Below is a small trained network, with its code and all its weights. Each question gives an input and a target symbol and asks what happens when units are switched off, that is, made to give their printed mean instead of their output.

import numpy as np


def w(rows, s, z=0):
    codes = np.array(rows[::2]) - 128.0
    scale = np.full(codes.shape[1], s)
    scale[-1] = z or s
    return codes * scale


def f(y):
    return y / 2 * (1 + np.tanh(0.7978845608 * (y + 0.044715 * y**3)))


def softmax(a):
    e = np.exp(a - a.max(-1, keepdims=True))
    return e / e.sum(-1, keepdims=True)


def log_softmax(a):
    a = a - a.max(-1, keepdims=True)
    return a - np.log(np.exp(a).sum(-1, keepdims=True))


def net(x, mask):
    ids = ['βδεζηθλμξπστφψω'.index(c) for c in x.split()]
    T = len(ids)
    res = E[ids] + P[:T]
    u = 0
    for l in range(2):
        q, k, v = (res @ M[l].T for M in (Q, K, V))
        z = softmax(np.where(np.tri(T) > 0, q @ k.T / 2**0.5, -1e9)) @ v
        res = res + np.where(mask[u], z, O[l][:, -1]) @ O[l][:, :-1]
        u += 1
        y = f(res @ A[l][:, :-1].T + A[l][:, -1])
        res = res + np.where(mask[u : u + 16], y, B[l][:, -1]) @ B[l][:, :-1]
        u += 16
    return log_softmax(res[-1] @ U[:, :-1].T + U[:, -1])


Q, K, V, O, A, B = {}, {}, {}, {}, {}, {}
E = w([
[190,172,49],'β',
[178,102,182],'δ',
[179,83,210],'ε',
[199,161,156],'ζ',
[152,162,149],'η',
[70,98,35],'θ',
[193,141,207],'λ',
[109,17,120],'μ',
[169,140,161],'ξ',
[188,128,176],'π',
[152,120,149],'σ',
[67,52,63],'τ',
[2,226,185],'φ',
[165,108,162],'ψ',
[125,65,135],'ω',
],0.02)
P = w([
[249,120,1],'0',
[176,141,107],'1',
[173,142,118],'2',
[164,138,132],'3',
[157,137,138],'4',
[152,133,142],'5',
[146,133,148],'6',
[145,129,152],'7',
[138,133,156],'8',
[140,130,156],'9',
[136,129,160],'10',
[135,129,163],'11',
[134,129,165],'12',
[130,127,166],'13',
],0.0094)
Q[0] = w([
[84,157,101],'0.h1',
[255,79,189],'0.h1',
],0.0093)
K[0] = w([
[183,57,45],'0.h1',
[17,194,254],'0.h1',
],0.0052)
V[0] = w([
[252,204,198],'0.h1',
[42,205,253],'0.h1',
],0.0036)
O[0] = w([
[181,115,180,252],'0.h1',
[31,254,191,18],'0.h1',
],0.0079,0.0022)
A[0] = w([
[8,100,65,85],'0.n1',
[180,138,186,99],'0.n2',
[197,199,101,104],'0.n3',
[160,76,122,96],'0.n4',
[120,216,118,110],'0.n5',
[132,88,79,2],'0.n6',
[178,189,117,134],'0.n7',
[142,116,91,51],'0.n8',
[98,78,86,154],'0.n9',
[2,156,115,143],'0.n10',
[185,171,130,120],'0.n11',
[90,128,174,220],'0.n12',
[157,152,118,87],'0.n13',
[82,130,124,103],'0.n14',
[42,176,222,44],'0.n15',
[33,192,142,122],'0.n16',
],0.013,0.011)
B[0] = w([
[116,176,190,190],'0.n1',
[215,102,128,195],'0.n2',
[40,82,155,254],'0.n3',
[119,114,97,189],'0.n4',
[180,149,78,162],'0.n5',
[55,141,1,146],'0.n6',
[54,111,150,243],'0.n7',
[98,162,114,133],'0.n8',
[138,198,63,220],'0.n9',
[198,152,144,160],'0.n10',
[81,79,181,229],'0.n11',
[91,210,80,220],'0.n12',
[92,123,175,138],'0.n13',
[146,167,162,117],'0.n14',
[91,64,68,173],'0.n15',
[176,191,101,165],'0.n16',
],0.0083,0.0068)
Q[1] = w([
[140,38,102],'1.h1',
[91,122,254],'1.h1',
],0.0088)
K[1] = w([
[204,189,245],'1.h1',
[127,255,172],'1.h1',
],0.0062)
V[1] = w([
[165,150,12],'1.h1',
[218,254,105],'1.h1',
],0.0044)
O[1] = w([
[148,157,222,220],'1.h1',
[254,36,17,4],'1.h1',
],0.005,0.003)
A[1] = w([
[148,56,241,105],'1.n1',
[221,102,103,136],'1.n2',
[86,93,100,108],'1.n3',
[218,119,169,69],'1.n4',
[113,5,157,56],'1.n5',
[218,108,164,149],'1.n6',
[59,104,29,171],'1.n7',
[133,60,97,81],'1.n8',
[163,183,143,8],'1.n9',
[160,141,92,79],'1.n10',
[114,143,118,99],'1.n11',
[162,108,205,17],'1.n12',
[199,163,80,224],'1.n13',
[72,144,228,80],'1.n14',
[125,123,101,65],'1.n15',
[111,106,171,84],'1.n16',
],0.014,0.012)
B[1] = w([
[38,117,102,196],'1.n1',
[75,92,118,147],'1.n2',
[128,138,153,161],'1.n3',
[202,157,166,148],'1.n4',
[176,209,79,172],'1.n5',
[154,174,44,167],'1.n6',
[163,132,185,249],'1.n7',
[119,122,174,139],'1.n8',
[122,44,167,132],'1.n9',
[115,238,152,131],'1.n10',
[134,114,123,129],'1.n11',
[132,251,215,140],'1.n12',
[123,64,127,199],'1.n13',
[172,83,181,164],'1.n14',
[146,155,115,124],'1.n15',
[149,181,187,136],'1.n16',
],0.012,0.015)
U = w([
[109,114,187,152],'β',
[136,149,84,115],'δ',
[175,156,93,83],'ε',
[44,154,143,14],'ζ',
[6,74,136,132],'η',
[197,130,119,82],'θ',
[146,178,138,1],'λ',
[153,42,165,21],'μ',
[53,135,102,252],'ξ',
[115,166,104,89],'π',
[67,93,82,192],'σ',
[215,112,140,190],'τ',
[180,86,83,124],'φ',
[98,117,77,181],'ψ',
[94,45,114,146],'ω',
],0.016,0.0063)

Each question gives the input, a string of symbols that net reads in full, and the target symbol t.
The units are the heads (2 rows each of Q, K, V and O) and the neurons (one row each of A and B). Each row of codes is followed by its name. A weight is (code - 128) times the scale printed after its matrix; where a second scale follows, it is the last column's (O, A, B and U).
mask holds one flag per unit, layer by layer, with each layer's heads first. A switched-off unit (its flag False) gives its mean, the last column of its rows in O or B, instead of its output. The means were averaged over made-up inputs and are rounded, as every weight is.
A unit's drop is (log p(t) with every unit on - log p(t) with that unit switched off) / (log p(t) with every unit on - log p(t) with every unit switched off).
The circuit of an input: a set's keep is (log p(t) with only the set's units on - log p(t) with every unit switched off) / (log p(t) with every unit on - log p(t) with every unit switched off). Starting from the 12 units with the biggest drops (on a tie, the unit counted first), units are removed one at a time, each time the one whose removal leaves the highest keep (on an exact tie, the one counted first), for as long as the keep stays at least 0.8.
circuit, biggest first: the units of the circuit, biggest drop first
most important unit: the unit with the biggest drop
k most important neurons: the k neurons with the biggest drops, biggest first
top k neurons in layer l: the k neurons of layer l with the biggest drops, biggest first
input τ β β π θ η, target η: circuit, biggest first	(1.n7; 1.n5)
input β β σ φ ω, target β: circuit, biggest first	(0.h1; 1.n14)
input β β η λ ξ β η τ φ β ε μ, target β: circuit, biggest first	(0.h1; 1.n14; 0.n12; 1.n1)
input τ μ λ φ ω, target τ: 3 most important neurons	(0.n6; 1.n1; 0.n9)
input β μ ξ τ η, target η: top 2 neurons in layer 0	(0.n9; 0.n16)
input τ β τ τ τ, target τ: circuit, biggest first	(1.n7; 1.n1)
input ξ β ε, target ε: 2 most important neurons	(1.n4; 1.n6)
input φ β β ξ β ε σ σ β ψ, target φ: most important unit	1.h1
input ξ ξ β β τ ζ β β β β σ β β, target β: 4 most important neurons	(0.n3; 0.n7; 1.n6; 0.n2)
input φ ω π, target φ: 3 most important neurons	(1.n6; 1.n4; 1.n2)
input β π β ω, target ω: 3 most important neurons	(0.n3; 1.n5; 1.n2)
input μ η ξ ω π λ δ τ β, target β: 2 most important neurons	(0.n3; 1.n6)
input β β ω ξ τ β η φ ζ, target β: 3 most important neurons	(1.n14; 0.n3; 1.n1)
input θ μ σ, target σ: most important unit	1.n7
input ξ ε τ β μ, target μ: top 4 neurons in layer 1	(1.n7; 1.n1; 1.n6; 1.n5)
input β β ξ η μ β θ ε φ, target β: top 4 neurons in layer 1	(1.n14; 1.n1; 1.n6; 1.n5)
input ξ τ η τ λ, target λ: top 2 neurons in layer 1	(1.n6; 1.n12)
input φ ε β β μ ω β θ τ β η, target φ: 2 most important neurons	(0.n9; 0.n16)
input ε λ τ μ, target μ: 3 most important neurons	(1.n1; 1.n7; 0.n9)
input φ β μ ε λ τ β β β η λ, target φ: top 2 neurons in layer 0	(0.n16; 0.n12)
input φ φ β β ω φ τ σ β ω β, target φ: top 2 neurons in layer 1	(1.n1; 1.n5)
input φ β ζ θ β ξ ξ, target φ: top 2 neurons in layer 0	(0.n9; 0.n16)
